Below is a small trained network, with its code and all its weights. Each question gives an input and a class and asks what happens when units are switched off, that is, made to give their printed mean instead of their output.

import numpy as np


def w(rows, s, z=0):
    codes = np.array(rows[::2]) - 128.0
    scale = np.full(codes.shape[1], s)
    scale[-1] = z or s
    return codes * scale


def f(y):
    return np.maximum(y, 0)


def log_softmax(a):
    a = a - a.max(-1, keepdims=True)
    return a - np.log(np.exp(a).sum(-1, keepdims=True))


def net(x, mask):
    res = np.array(x, float).reshape(1, 5) / 4 @ E
    y = f(res @ A[0][:, :-1].T + A[0][:, -1])
    res = res + np.where(mask, y, B[0][:, -1]) @ B[0][:, :-1]
    return log_softmax(res[-1] @ U[:, :-1].T + U[:, -1])


A, B = {}, {}
E = w([
[131,175,106,98,6,122],'x0',
[163,104,104,84,119,100],'x1',
[113,182,81,172,142,235],'x2',
[35,176,94,114,100,76],'x3',
[156,200,182,112,204,103],'x4',
],0.011)
A[0] = w([
[172,125,139,147,127,132,25],'neuron 1',
[209,145,131,118,63,215,62],'neuron 2',
[125,117,153,115,146,149,109],'neuron 3',
[109,199,152,129,118,112,68],'neuron 4',
[98,130,197,170,220,144,48],'neuron 5',
[117,251,160,124,162,100,92],'neuron 6',
[154,198,109,146,72,218,87],'neuron 7',
[142,122,135,103,99,89,72],'neuron 8',
[149,95,129,111,77,57,121],'neuron 9',
[168,98,161,126,132,106,120],'neuron 10',
[150,128,141,88,94,96,5],'neuron 11',
[158,126,132,112,153,130,99],'neuron 12',
[160,128,143,115,84,64,155],'neuron 13',
[127,131,75,112,153,103,59],'neuron 14',
[125,145,97,113,236,126,88],'neuron 15',
[130,101,167,123,81,43,29],'neuron 16',
[97,75,48,113,134,108,97],'neuron 17',
[45,39,140,154,55,121,63],'neuron 18',
],0.016,0.0028)
B[0] = w([
[170,135,115,146,127,158,157],'neuron 1',
[137,135,129,131,92,253,220],'neuron 2',
[146,132,123,156,130,133,157],'neuron 3',
[106,186,76,154,104,106,188],'neuron 4',
[106,78,196,180,171,92,251],'neuron 5',
[59,237,66,141,128,100,237],'neuron 6',
[50,68,167,97,88,152,243],'neuron 7',
[157,131,146,113,110,116,177],'neuron 8',
[174,116,151,84,109,90,216],'neuron 9',
[184,181,126,161,135,152,185],'neuron 10',
[132,134,154,120,97,106,177],'neuron 11',
[144,153,107,175,138,140,164],'neuron 12',
[148,153,165,102,98,117,208],'neuron 13',
[152,138,127,84,143,151,145],'neuron 14',
[117,107,176,85,205,152,222],'neuron 15',
[149,111,202,102,115,80,214],'neuron 16',
[148,116,76,71,164,155,184],'neuron 17',
[178,89,24,207,115,72,222],'neuron 18',
],0.029,0.013)
U = w([
[131,52,12,114,88,107,88],'0',
[1,214,69,98,141,79,255],'1',
[68,111,174,180,243,121,205],'2',
[81,116,71,19,234,138,69],'3',
[172,146,160,67,30,73,148],'4',
[29,70,107,118,20,191,11],'5',
[147,148,122,151,76,200,80],'6',
],0.0086,0.0015)

Each question gives the input, the list of numbers given to net, and the class t.
The units are the neurons (one row each of A and B). Each row of codes is followed by its name. A weight is (code - 128) times the scale printed after its matrix; where a second scale follows, it is the last column's (A, B and U).
mask holds one flag per neuron, in row order. A switched-off neuron (its flag False) gives its mean, the last column of its row in B, instead of its output. The means were averaged over made-up inputs and are rounded, as every weight is.
A unit's drop is (log p(t) with every unit on - log p(t) with that unit switched off) / (log p(t) with every unit on - log p(t) with every unit switched off).
The circuit of an input: a set's keep is (log p(t) with only the set's units on - log p(t) with every unit switched off) / (log p(t) with every unit on - log p(t) with every unit switched off). Starting from the 12 units with the biggest drops (on a tie, the unit counted first), units are removed one at a time, each time the one whose removal leaves the highest keep (on an exact tie, the one counted first), for as long as the keep stays at least 0.8.
units of the circuit, in order: the units of the circuit, biggest drop first
top k neurons: the k neurons with the biggest drops, biggest first
drop when u is switched off: that unit's drop, to one decimal
input [7,-6,-6,-1,8], class 1: units of the circuit, in order	[neuron 6]
input [-7,2,-7,-1,-3], class 4: top 2 neurons	[neuron 9; neuron 16]
input [-6,-4,-7,5,-2], class 4: top 2 neurons	[neuron 16; neuron 9]
input [-1,5,1,6,0], class 3: units of the circuit, in order	[neuron 17; neuron 14]
input [0,8,0,-1,7], class 1: top 2 neurons	[neuron 6; neuron 5]
input [-7,8,-5,7,3], class 3: top 2 neurons	[neuron 15; neuron 17]
input [-3,8,7,7,-6], class 0: top 2 neurons	[neuron 18; neuron 15]
input [3,1,7,0,6], class 1: top 2 neurons	[neuron 6; neuron 4]
input [3,7,1,4,-5], class 0: top 2 neurons	[neuron 18; neuron 17]
input [-1,5,1,3,-1], class 3: top 3 neurons	[neuron 18; neuron 6; neuron 17]
input [8,0,2,6,-6], class 0: drop when neuron 18 is switched off	2.6
input [-7,-4,-4,-1,-8], class 0: drop when neuron 18 is switched off	0.1
input [7,-1,1,2,-7], class 0: drop when neuron 18 is switched off	3.3
input [7,2,3,5,0], class 5: units of the circuit, in order	[neuron 7]
